In the rows, zero is written as 128.
Each row of numbers belongs to one of the elements below and depends on some of the facts about them. Some rows are named. Which element is each other row?

Known rows:
stinazu: [165 119  96 153 126 162 178 181 149 142 156 163 176 172  39 122 128 153
 191 123 111 115 205 166 113 133  95  85]
kloplin: [150 115 102 145 121 134 192 144  93 122 145 163 139 178 119 124 127 160
 146  61 130 137 163 161 125 136 106 150]
gripu: [174 110  92 128 112 133 189 163 128 121 182 144 153 184  68 120  97 138
 162  91 130 109 174 152 144 152 107  91]
gedru: [151 100  93 140 119 141 192 136  95 119 140 161 137 182 110 133 119 154
 149  66 136 125 159 160 122 133  92 149]
traklim: [166 114  95 139 107 148 191 133 101 142 146 167 144 165 134 128 114 152
 141  66 127 101 163 141 118 126 111 161]
sestelen: [164 129  53 149 109 129 176 129 137 155 160 156 134 167 147 113 141 166
 175  51 123  91 149 138 116 102  96 152]
gosto: [163 109  99 144 119 176 172 149 105 129 128 163 164 166 103 137 150 173
 169 104 132 141 198 158 100 151  78 151]
stadol: [188 121  94 134 106 138 192 157 134 145 184 151 154 168  81 111  96 137
 150  88 111  92 175 139 138 136 121  98]
trobu: [144 123  80 133 119 158 181 149  73 139 150 161 103 170  92 138 122 161
 147  83 108 147 167 153 137 143 114 150]
riplem: [145 125  95 125 121 145 183 147  88 151 140 153 124 181 103 121 118 160
 144  69 126 138 152 168 128 155 112 152]
droplatri: [132 110  71 140 122 111 188 124  63 130 144 166 118 191 117 112 114 141
  98  75 144 132 160 167 114 101 109 120]
trukom: [151 105  85 137 112 143 193 140 101 132 142 159 131 178 103 127 125 155
 153  78 132 126 160 161 124 126 101 150]
tristidi: [171 102  99 141 116 148 184 135  88 127 141 157 133 170 114 119 124 160
 140  78 124 130 163 141 121 130  90 155]
skodi: [153 123  85 123 106 162 188 141 107 170 143 158 128 171 105 124 110 151
 129  80 121 109 151 148 110 133 121 164]
bruklol: [176 111  93 132 115 130 187 163 123 123 181 145 151 184  66 117  95 141
 160  89 124 107 174 150 144 146 106  86]
stidrem: [186 120 103 140 121 167 169 183 136 130 168 151 176 165  54 117 137 158
 181 127 118 130 215 155 120 160  91  89]
stogrigo: [148 100  90 147 112 147 199 141 105 121 138 162 136 183  97 130 121 148
 140  79 134 126 160 151 109 119 101 155]
plotraris: [171 108  89 135 117 126 190 162 123 120 179 147 145 187  58 112  98 136
 157  92 125 113 170 152 141 140 105  86]

Facts:
basenak Φ grova; boklostas Φ skelok; boklostas Φ lufli; boklostas Φ flodol; boklostas Φ stuso; daflel Φ riplem; droplatri Φ pogim
droplatri Φ lesak; fika Φ pibrem; fika Φ zitor; fika Φ derel; fika Φ skipar; fistur Φ brugur; fistur Φ skelok
fistur Φ lagrur; fuflun Φ greson; fuflun Φ stikla; fuflun Φ todra; fupur Φ sestelen; fupur Φ kistol; fupur Φ fakun
fuvun Φ flakle; fuvun Φ tude; fuvun Φ stidrem; geber Φ doflos; geber Φ miros; geber Φ grabe; geber Φ rufo
gritu Φ nafum; gritu Φ trodus; gruzek Φ gosto; gruzek Φ bigar; gudres Φ traklim; klasa Φ luskir; klegudre Φ pibrem
klegudre Φ vufim; klegudre Φ tude; klegudre Φ klikates; legeklus Φ drisegrik; legeklus Φ stikla; legeklus Φ gosto; nafam Φ miros
nafam Φ broklagem; nafam Φ lugun; nafam Φ detu; nasutin Φ kloplin; nasutin Φ resok; nasutin Φ brolam; nasutin Φ riplem
nasutin Φ flisibes; pigror Φ zitor; podun Φ pagenes; podun Φ lesak; rufirel Φ fuger; rufirel Φ tude; rufirel Φ tristidi
rupla Φ tebe; rupla Φ lesak; rupla Φ sibetror; skalinen Φ fuger; skalinen Φ grafom; skalom Φ todra; skalom Φ tude
skodi Φ bibrum; skugrer Φ stuso; stinazu Φ sestelen; stinazu Φ flodol; stogrigo Φ napin; stogrigo Φ rumis; stogrigo Φ gedru
tigral Φ flolal; toka Φ doflos; toka Φ luskir; toka Φ guli; toka Φ zaklam; toka Φ flisibes; trutruvam Φ fuger
trutruvam Φ ziben; trutruvam Φ drisegrik; vaflol Φ doflos; vaflol Φ tostam; vaflol Φ flisibes; vaflol Φ rufo; vavina Φ doflos
vavina Φ lesak; vavina Φ brolam; vunugum Φ pleflu; vunugum Φ detu; zedinik Φ koflal; zibel Φ keze; zibel Φ koflal
zibel Φ gripu; zibel Φ nela; zibel Φ klestelor; zimun Φ grafom; zimun Φ rastun; zubo Φ pibrem; zubo Φ vagril
zubo Φ trobu; zubo Φ tostam; zubo Φ trovos; zugru Φ kifavis; zugru Φ bruklol; zugru Φ flolal; basenak ε vorum
bibran ε gritu; bibrum ε broklagem; bigris ε tigral; bisas ε lesak; boklostas ε flovok; briklin ε fidral; broklagem ε gosto
brugur ε gubok; bruklol ε kletrel; daflel ε plotraris; detu ε traful; doflos ε geber; droplatri ε luva; fika ε vunugum
flipo ε memin; flisobru ε poduk; flodol ε vufim; flolal ε logrek; geber ε vagril; gedru ε grigrigok; gosto ε stidrem
grabe ε trodus; grigrigok ε skolem; gripu ε nesan; gritu ε tude; gruzek ε fuflun; gubok ε klegudre; kefa ε fika
keze ε gudres; kifavis ε zikam; klegudre ε grafom; kloplin ε plutiklen; logrek ε bibrum; luva ε detu; memin ε kifavis
musku ε klestelor; nafam ε daflel; napin ε bisas; nasutin ε sestelen; nela ε skipar; nesan ε lodrol; nupun ε rustar
pigror ε tebe; pleflu ε riplem; plotraris ε bruklol; plusatrar ε bigris; plutiklen ε zimun; plutra ε kugrezuk; poduk ε drisegrik
poflar ε rasir; pogim ε trovos; rasir ε plusatrar; rastun ε kiskom; riplem ε sibetror; rofive ε napin; rufo ε lufli
rumis ε stikla; rupla ε vavina; semel ε nupun; skalinen ε nela; skalom ε grabe; skamir ε zubo; skelok ε stinazu
skilur ε poflar; skipar ε rumis; skobar ε brugur; skolem ε klikates; stidrem ε skelok; stikal ε pogim; stikla ε skamir
stinazu ε todra; stogrigo ε gedru; stuso ε skalinen; tebe ε viri; tekli ε rufirel; todra ε flodol; toka ε pigror
tostam ε musku; totuk ε flisobru; traful ε keze; tristidi ε grova; trobu ε rastun; trodus ε stadol; trovos ε greson
trugrer ε rupla; trukom ε gruzek; vavina ε droplatri; viri ε skilur; vorum ε nafam; vufim ε zibel; ziben ε pibrem
zikam ε legeklus; zimun ε vaflol; zitor ε totuk; bigar ξ trovos; bisas ξ podun; broklagem ξ trutruvam; brolam ξ bibrum
derel ξ skodi; fika ξ tude; fistur ξ flisibes; flakle ξ vaflol; flodol ξ megen; fuflun ξ toka; geber ξ trobu
gedru ξ viri; gosto ξ skobar; gubok ξ bigar; guli ξ sibetror; keze ξ nafam; kiskom ξ detu; kistol ξ flisobru
klegudre ξ stikla; koflal ξ briklin; kugrezuk ξ flodol; legeklus ξ traklim; lufli ξ stuso; lugun ξ luskir; luskir ξ tebe
memin ξ zaklam; miros ξ kloplin; miska ξ stogrigo; napin ξ gosto; nesan ξ koflal; nisi ξ derel; nupun ξ klasa
pibrem ξ bisas; pigror ξ pibrem; pleflu ξ zimun; plusatrar ξ klestelor; plutiklen ξ pluzis; plutra ξ vorum; pluzis ξ lufli
poflar ξ zubo; rastun ξ rumis; rofive ξ rupla; rufirel ξ kefa; rufo ξ gubok; rumis ξ riplem; rustar ξ brolam
semel ξ tristidi; sestelen ξ zibel; sibetror ξ nasutin; skalinen ξ gedru; skalom ξ broklagem; skelok ξ vetrer; skipar ξ bigris
stogrigo ξ fidral; stuso ξ pagenes; toka ξ rufirel; totuk ξ fakun; tristidi ξ tostam; trodus ξ fuvun; trovos ξ boklostas
trutruvam ξ soklus; vagril ξ todra; vavina ξ klegudre; vorum ξ flovok; vufim ξ ziben; zaklam ξ geber; zedinik ξ zitor
zibel ξ fuflun; zimer ξ vagril; zugru ξ nesan; bibrum β stikal; bigar β gruzek; bigris β nela; bisas β basenak
boklostas β gruzek; briklin β fupur; broklagem β trobre; brolam β stikal; derel β skamir; detu β grafom; drisegrik β gritris
droplatri β klikates; fakun β stadol; fidral β vunugum; fika β vugrimal; fistur β doflos; flakle β grova; flipo β gripu
flisibes β doflos; flisobru β grigrigok; flodol β zikam; flovok β brugur; fuflun β poduk; fuvun β rasir; geber β traful
gedru β stinazu; gosto β kletrel; gubok β gruzek; guli β daflel; kefa β poduk; keze β nafum; kifavis β trugrer
kiskom β grafom; kistol β grigrigok; klasa β feflom; klegudre β bibran; klestelor β gudres; kloplin β luva; koflal β fupur
kugrezuk β zikam; legeklus β tekli; lesak β flolal; lodrol β musku; lufli β grabe; lugun β lagrur; luskir β lagrur
megen β zikam; memin β traful; miros β luva; miska β vunugum; nafam β nafum; napin β kletrel; nasutin β daflel
nesan β fupur; nisi β skamir; nupun β feflom; pagenes β grabe; pibrem β basenak; pigror β basenak; pleflu β stidrem
plusatrar β gudres; plutiklen β grabe; plutra β brugur; pluzis β grabe; podun β basenak; poflar β greson; rastun β resok
riplem β resok; rofive β skolem; rufirel β poduk; rufo β gruzek; rumis β resok; rupla β skolem; rustar β stikal
semel β logrek; sestelen β poduk; sibetror β daflel; skalinen β stinazu; skalom β trobre; skelok β tigral; skipar β nela
skobar β kletrel; skodi β skamir; skugrer β plotraris; soklus β trobre; stikla β bibran; stogrigo β vunugum; stuso β grabe
tebe β lagrur; todra β skilur; toka β poduk; tostam β logrek; totuk β stadol; traklim β tekli; tristidi β logrek
trobu β traful; trodus β rasir; trovos β gruzek; trukom β gritu; trutruvam β trobre; tude β vugrimal; vaflol β grova
vagril β skilur; vavina β bibran; vetrer β tigral; viri β stinazu; vorum β brugur; vufim β bruklol; zaklam β traful
zedinik β fuger; zibel β poduk; ziben β bruklol; zimer β skilur; zimun β stidrem; zitor β fuger; zubo β greson
zugru β fupur

Rows to name:
No name comes twice in this set of rows, the named rows included.
[180 112  86 132 102 150 183 130  95 150 149 153 130 160 128 116 124 156
 140  78 122 115 162 135 126 126 108 161] -> drisegrik
[172 114  96 136 116 146 184 172 134 123 174 150 161 181  55 119 113 145
 167 105 125 118 191 158 132 148 101  88] -> logrek
[162 100  94 147 115 150 194 138  97 121 139 160 132 180  97 122 124 150
 133  81 132 130 158 146 108 114  95 157] -> zimun
[166 117  88 127 106 170 186 143 100 167 144 156 119 170  96 114 115 152
 117  92 115 119 150 138 108 124 115 165] -> trutruvam
[174 100  83 143 117 161 204 133 105 162 148 180 149 164 130 125 109 147
 140  61 139 119 171 138 125 120 116 166] -> pluzis
[150 126  71 129 103 167 186 140  89 160 156 164 111 164 106 148 110 153
 141  83 106 115 170 141 132 136 129 160] -> soklus
[144 136  77 138 105 161 192 148  93 161 156 164 110 165 104 140 116 153
 134  81 104 126 173 148 127 128 142 157] -> podun
[186 119  96 139 116 136 184 158 131 158 173 157 155 169  83 112  94 139
 166  83  99  83 177 139 143 122 116  95] -> lagrur
[137 106  86 137 126 110 181 120  53 123 144 173 130 189 135 122 107 147
 105  62 144 127 162 157 120 122  98 121] -> detu
[142 109  97 150 121 138 201 146  94 115 143 164 134 187 100 123 124 151
 128  69 135 139 161 161 113 115 106 150] -> nafam
[175 113  94 131 115 135 184 165 127 124 179 147 156 181  68 120 101 144
 166  93 125 108 181 153 144 154 103  87] -> flolal
[161  91  62 141 119 135 204 132 104 146 146 165 139 167 109 113 131 152
 169  76 160 143 169 165 141 113 100 149] -> plutiklen
[184 126  99 140 109 136 197 168 138 144 185 151 152 171  76 105  98 135
 142  89 112  98 180 142 133 127 132 100] -> vunugum
[156 118  94 124 120 183 166 155  97 153 127 158 144 171  83 127 146 176
 157 111 123 146 181 159 107 165  84 152] -> todra
[164 101  76 139 114 115 187 126  85 125 144 151 125 170 117 103 138 155
 152  81 141 139 158 162 135 111  91 141] -> skipar

The same elements again, as new rows of numbers:
Named rows:
vufim: [128 141 164 131 140 169 133  87 146 137 103 117 122  88 121 123 111 149
 158 145 154 105 141 103 135 122 113 113 125 113]
fika: [133 152 152 155 158 191 149 110 129 128 109  93 109  80 108  95 103 150
 121 125 156 117 116  99 140 146  99  82 135 112]
skugrer: [122 160 155 128 155 153 146 105 130 124 108 111  90 106 108 123 106 135
 134 131 152  92 154 102 135 132 108 122 153 113]
zikam: [118 160 160 138 159 153 169 118 125  99  78 146 132 106 110 130 101 136
 119 117 160 122 130  99 147 130  83 150 145 109]
skamir: [115 156 157 136 155 147 171 117 120 102  81 146 134 106 106 129 104 138
 119 119 167 109 134  98 151 135  86 144 141 111]
resok: [137 148 159 130 158 147 160 112 121 107  79 152 141 115  98 129 103 133
 132 118 171 107 134 100 156 128  81 148 140 106]
stikla: [109 152 173 126 154 185 139  88 126 138 108 133 105 113 106 100  94 145
 117 135 162  99 163 104 150 113 121 130 154 124]
toka: [ 91 155 125 126 240 175 145 112 144 158 115  99 141 110  84  78 105 128
 123 104 180 101 194 116 164  82 122 145 176 143]
zugru: [128 152 148 135 155 167 147  97 153 131 116 113 101 100 125 121 112 147
 152 122 146 100 126 102 146 147 112 115 135 127]
stogrigo: [109 170 152 147 172 185 138 103 159 125 108 119  83 113 105 117 110 141
 125 111 143 126 138 105 156 122  99 119 158 127]
trugrer: [115 177 154 140 172 153 159 110 147 105  76 147 140 111 100 147 130 131
 112 110 169 111 129 102 148 107  85 149 132 111]
koflal: [119 163 169 129 158 173 149  79 127 126 121 138 100 122 111 102  99 140
 127 126 161  96 150  95 150 123 125 142 155 125]
basenak: [108 175 159 135 172 154 159 114 159 109  78 154 132 116 101 153 128 137
 125 106 157 110 135 102 153 120  83 154 142 110]
soklus: [107 160 177 123 166 177 145 100 127 131 123 143  92 130 100  93  97 140
 114 126 168  80 163  91 153 115 126 144 175 125]
skalom: [104 155 145 152 145 187 121  84 146 134  89 119  66 116  88 137 124 147
 144  97 138 118 157 136 187 143  72 105 133 145]
daflel: [125 147 164 124 162 144 161 125 138 111  82 157 139 113 103 134 106 133
 141 116 167 107 136 100 152 131  79 149 146 112]
rasir: [121 157 160 132 153 146 168 114 123 103  80 140 140 107 108 125 112 132
 115 120 167 105 132  99 152 130  90 146 135 110]
bigar: [122 158 156 138 123 157 117 114 144 114  67 128  90 103 131  58 117 113
 126 153 180  97 148 112 171  81 137 131 177 106]

Name these rows:
No name comes twice in this set of rows, the named rows included.
[118 175 161 138 180 186 134  89 140 126 117 123  98 122  94 105 119 137
 112 115 162  99 146  93 149  97 120 123 153 120] -> skobar
[110 169 159 145 165 189 136  87 153 136 100 125 101 103 107 117 104 149
 120 124 149 127 146 110 147 108 109 121 149 114] -> ziben
[103 147 161 127 148 137 163 131 156 111  69 170 119 116 117 150  96 141
 143 111 151 117 150 116 161 141  72 173 156 126] -> gritu
[154 117 164 140 137 120 139 108 133  71  94 144  96 117  89 127  87 141
  96  80 188 117 179 141 167 109  10 140 127 162] -> grabe
[ 77 128 146 107 189 158 155 107  75 149 113  97 130 101  81  42 110 135
 103 124 196  47 225 123 186 123 133 143 163 171] -> rufirel
[113 144 172 127 131 148 179 119 119 110  75 158 149  91 121 123  78 148
 124 145 166 112 139 100 137 145  93 157 145 104] -> greson
[122 130 158 134 130 170 158 108 138 132 106 116 107  86 136 104  86 159
 146 141 145 112 134 111 139 162 107 118 143 124] -> legeklus
[106 125 121 111 189 141 172 105 134 141 112  90 151  81 136  69  94 152
 159 128 168  89 175 119 146 136 145 143 144 152] -> zibel
[131 150 151 140 140 171 135  82 136 128 104 111 105  98 112 115 115 147
 145 129 150  99 143 107 146 128 110 111 117 126] -> rastun
[140 133 163 117 129 146 139  74 108 117 118 123 105 113 115  93 122 140
 150 131 173  57 147  99 166 137 129 127 117 145] -> klestelor
[124 134 141 150 130 160 122  81 126 111  96 113  63 126 104 122 103 144
 148 100 143 123 155 133 183 153  81 121 133 146] -> trodus

The same elements again, as new rows of numbers:
Named rows:
daflel: [132 125 129 131 111 109 136 109 131 151 122 136 162 126 103 122 146 126
 142 127 152 108 147 126 124 103 115 141 143]
rustar: [139 143 122 106 132 137 115 151 136  98 125 130 115 115 146 130 123 134
 130 134 119 147 116 131 114 134 149 122 116]
fuvun: [126 131 123 124 128 132 125 132 124  92 128 120 110 130 155 121 116 134
 122 114 123 136 121 117 133 128 119 130 137]
bibrum: [127 122 135 132 140 125 128 126 122 137 139 118 116 131 142 142 118 121
 127 128 115 142 128 126 133 141 133 132 132]
kifavis: [125 130 129 141 132 132 124 121 127 119 132 127 113 126 140 129 119 127
 131 128 116 144 128 130 126 137 126 124 130]
derel: [126 132 132 151 133 134 123 124 122 101 133 126 109 127 138 125 120 129
 115 125 119 136 124 127 135 132 127 124 122]
podun: [109 104 108 104 130 119 130 114 134 118 138 130 122 139 180 153 114 135
 124 123 113 122 113 127 128 128 117 134 139]
drisegrik: [135 140 129 128 134 133 115 134 132  99 134 128 115 120 154 135 117 129
 124 132 123 136 117 127 119 132 134 132 123]
fupur: [136 124 127 127 111 104 138 125 127 155 123 134 159 130 103 123 144 126
 149 134 153 108 140 125 127 101 124 138 134]
fakun: [128 132 130 149 133 134 124 120 124 105 134 126 107 127 138 125 121 129
 116 125 120 137 126 128 134 131 128 126 119]
kloplin: [118 120 129 146 135 146 138 130 125 103 128 124 105 135 127 121 128 128
 101 117 120 135 128 128 151 137 127 121 121]
geber: [123 122 125 136 138 115 134  98 129 125 131 121 121 126 163 140 115 124
 122 118 111 148 144 121 124 136 120 146 151]
pleflu: [115 127 124 142 131 139 128 123 132 135 123 128 111 128 122 114 129 130
 152 121 109 158 138 135 129 142 126 110 141]
stikla: [126 123 134 130 138 132 128 132 128 129 138 119 117 129 145 144 118 121
 124 126 120 142 125 125 134 140 129 134 136]
miros: [128 135 120 122 134 139 125 141 136 112 121 130 114 121 134 124 129 132
 131 129 115 151 126 132 125 138 142 118 126]
skobar: [119 111 130 130 140 131 139 131 120 147 134 115 115 139 133 140 124 123
 121 125 115 141 128 126 146 145 132 125 134]
fistur: [130 132 106 107 125 128 131 143 138 108 120 127 108 124 154 121 126 136
 144 126 121 164 127 128 124 134 133 123 129]
luva: [134 127 141 134 119 112 129 121 120 168 126 135 165 129  82 124 143 124
 143 136 147  96 138 129 125 107 128 132 132]

Rows to name:
No name comes twice in this set of rows, the named rows included.
[137 144 136 145 135 127 109 121 118  96 137 127 111 119 148 127 111 131
 125 129 117 136 124 125 119 129 128 130 123] -> pibrem
[116 111 119 126 135 123 146 111 131 133 128 116 115 136 151 137 123 125
 117 112 116 149 139 122 142 141 119 137 147] -> nasutin
[122 117 142 155 121 113 137  97 120 184 120 139 168 132  68 118 147 124
 142 123 138  95 156 131 130 110 121 130 147] -> doflos
[134 126 147 142 115 103 123 103 118 189 129 138 166 128  80 121 142 126
 158 132 140  94 144 131 116 104 119 130 137] -> pogim
[123 126 138 149 140 126 127 110 128 137 140 122 118 125 145 141 116 120
 129 125 114 146 135 127 127 141 122 135 145] -> riplem
[120 124 118 122 132 136 130 144 123 139 121 125 112 132 118 119 130 134
 144 125 109 151 131 132 133 142 140 107 127] -> rofive
[116 117 124 132 134 145 137 133 127 124 126 123 110 135 130 126 129 128
 118 124 117 139 126 129 145 141 134 117 125] -> trukom
[127 122 114 107 126 114 128 129 134 126 131 124 109 132 164 132 124 138
 135 112 110 126 122 127 123 128 122 128 129] -> droplatri
[133 134 139 132 139 127 117 118 134 118 143 124 120 119 156 146 114 121
 123 129 121 140 125 127 120 137 127 142 137] -> flovok
[110 137 117 112 148 172 130 141 141 101 129 137 105 131 138 121 156 126
 133 115 110 171 163 128 121 127 119 110 147] -> rufo
[ 88 126 118  96 135 140 149 110 113 200 126 118 131 159 154 142 114 127
  98 137 129  92 115 128 102 179  83 114  83] -> kefa

